Here is a tiny trained network, its code and every weight. The questions are about switching its units off for an input and a class, where a switched-off unit gives its printed mean instead of its output.

import numpy as np


def w(rows, s, z=0):
    codes = np.array(rows[::2]) - 128.0
    scale = np.full(codes.shape[1], s)
    scale[-1] = z or s
    return codes * scale


def norm(h):
    return h / np.sqrt((h * h).mean(-1, keepdims=True) + 1e-5)


def f(y):
    return y / 2 * (1 + np.tanh(0.7978845608 * (y + 0.044715 * y**3)))


def log_softmax(a):
    a = a - a.max(-1, keepdims=True)
    return a - np.log(np.exp(a).sum(-1, keepdims=True))


def net(x, mask):
    res = np.array(x, float).reshape(1, 6) / 4 @ E
    u = 0
    for l in range(4):
        y = f(norm(res) @ A[l][:, :-1].T + A[l][:, -1])
        res = res + np.where(mask[u : u + 3], y, B[l][:, -1]) @ B[l][:, :-1]
        u += 3
    return log_softmax(norm(res)[-1] @ U[:, :-1].T + U[:, -1])


A, B = {}, {}
E = w([
[112,103,123,197,172,158,104,71,86,171],'x0',
[92,164,83,112,195,117,164,166,132,161],'x1',
[128,76,176,97,16,81,61,190,201,195],'x2',
[102,171,48,82,169,2,54,101,134,148],'x3',
[133,127,144,159,151,69,199,126,142,125],'x4',
[102,129,181,93,191,113,167,64,167,91],'x5',
],0.01)
A[0] = w([
[81,150,110,100,201,164,134,108,167,108,36],'0.n1',
[125,154,35,65,146,3,12,152,95,200,4],'0.n2',
[140,107,170,79,56,218,197,172,125,67,32],'0.n3',
],0.006,0.0044)
B[0] = w([
[154,156,158,109,137,82,128,106,4,97,141],'0.n1',
[100,159,122,161,91,225,60,209,143,188,255],'0.n2',
[83,139,143,190,108,119,134,140,168,156,187],'0.n3',
],0.011,0.0049)
A[1] = w([
[222,51,186,84,80,2,77,84,114,175,2],'1.n1',
[207,136,88,145,3,105,19,169,97,109,122],'1.n2',
[142,90,113,192,172,155,225,237,106,204,12],'1.n3',
],0.0062,0.0057)
B[1] = w([
[33,93,113,111,127,96,251,42,133,128,140],'1.n1',
[116,115,118,45,169,57,36,135,183,72,253],'1.n2',
[185,168,146,237,118,95,132,93,116,115,161],'1.n3',
],0.011,0.0053)
A[2] = w([
[125,137,74,116,225,199,65,89,45,155,104],'2.n1',
[101,128,75,146,152,66,38,43,107,186,94],'2.n2',
[141,105,146,80,2,152,63,171,130,140,6],'2.n3',
],0.0082,0.0027)
B[2] = w([
[85,149,121,68,160,35,184,98,179,124,254],'2.n1',
[212,72,255,113,82,151,118,187,120,149,232],'2.n2',
[156,106,156,136,145,87,29,132,99,215,251],'2.n3',
],0.01,0.0056)
A[3] = w([
[207,210,163,48,254,76,167,167,70,90,58],'3.n1',
[144,9,105,160,49,159,107,21,9,107,3],'3.n2',
[115,99,62,131,209,241,15,52,18,145,115],'3.n3',
],0.0055,0.003)
B[3] = w([
[79,61,84,110,131,115,124,109,130,93,253],'3.n1',
[115,92,162,106,2,125,141,160,115,77,128],'3.n2',
[99,105,66,116,180,50,90,127,247,108,147],'3.n3',
],0.012,0.0036)
U = w([
[187,122,168,214,83,226,212,127,44,127,3],'0',
[151,108,135,71,63,91,17,250,160,189,242],'1',
[85,112,84,51,203,50,210,60,106,79,122],'2',
],0.011,0.0021)

Each question gives the input, the list of numbers given to net, and the class t.
The units are the neurons (one row each of A and B). Each row of codes is followed by its name. A weight is (code - 128) times the scale printed after its matrix; where a second scale follows, it is the last column's (A, B and U).
mask holds one flag per neuron, layer by layer. A switched-off neuron (its flag False) gives its mean, the last column of its row in B, instead of its output. The means were averaged over made-up inputs and are rounded, as every weight is.
A unit's drop is (log p(t) with every unit on - log p(t) with that unit switched off) / (log p(t) with every unit on - log p(t) with every unit switched off).
The circuit of an input: a set's keep is (log p(t) with only the set's units on - log p(t) with every unit switched off) / (log p(t) with every unit on - log p(t) with every unit switched off). Starting from all 12 units, units are removed one at a time, each time the one whose removal leaves the highest keep (on an exact tie, the one counted first), for as long as the keep stays at least 0.8.
units of the circuit, in order: the units of the circuit, biggest drop first
top k neurons: the k neurons with the biggest drops, biggest first
k most important neurons of layer l: the k neurons of layer l with the biggest drops, biggest first
drop of u: that unit's drop, to one decimal
input [-7,-1,1,-8,2,8], class 0: units of the circuit, in order	1.n2
input [-5,-2,4,-8,4,1], class 0: units of the circuit, in order	1.n2, 0.n2
input [-8,0,0,-3,4,2], class 0: units of the circuit, in order	1.n2, 2.n1, 0.n2
input [5,-4,5,-2,6,7], class 2: top 2 neurons	0.n2, 1.n1
input [5,-4,-3,-4,0,4], class 2: top 3 neurons	2.n2, 3.n3, 1.n3
input [-2,-7,0,0,8,2], class 2: top 3 neurons	0.n2, 2.n2, 1.n1
input [4,-3,-5,0,4,-5], class 2: top 3 neurons	0.n3, 2.n1, 0.n2
input [4,6,4,-2,1,3], class 0: 2 most important neurons of layer 2	2.n1, 2.n3
input [4,5,-5,1,-6,-8], class 2: drop of 2.n1	0.6
input [-6,-2,-5,2,4,-5], class 2: drop of 0.n2	0.1
input [-2,2,3,1,1,7], class 2: drop of 0.n2	0.1
input [-7,3,-2,-6,-6,-1], class 0: drop of 1.n2	0.3
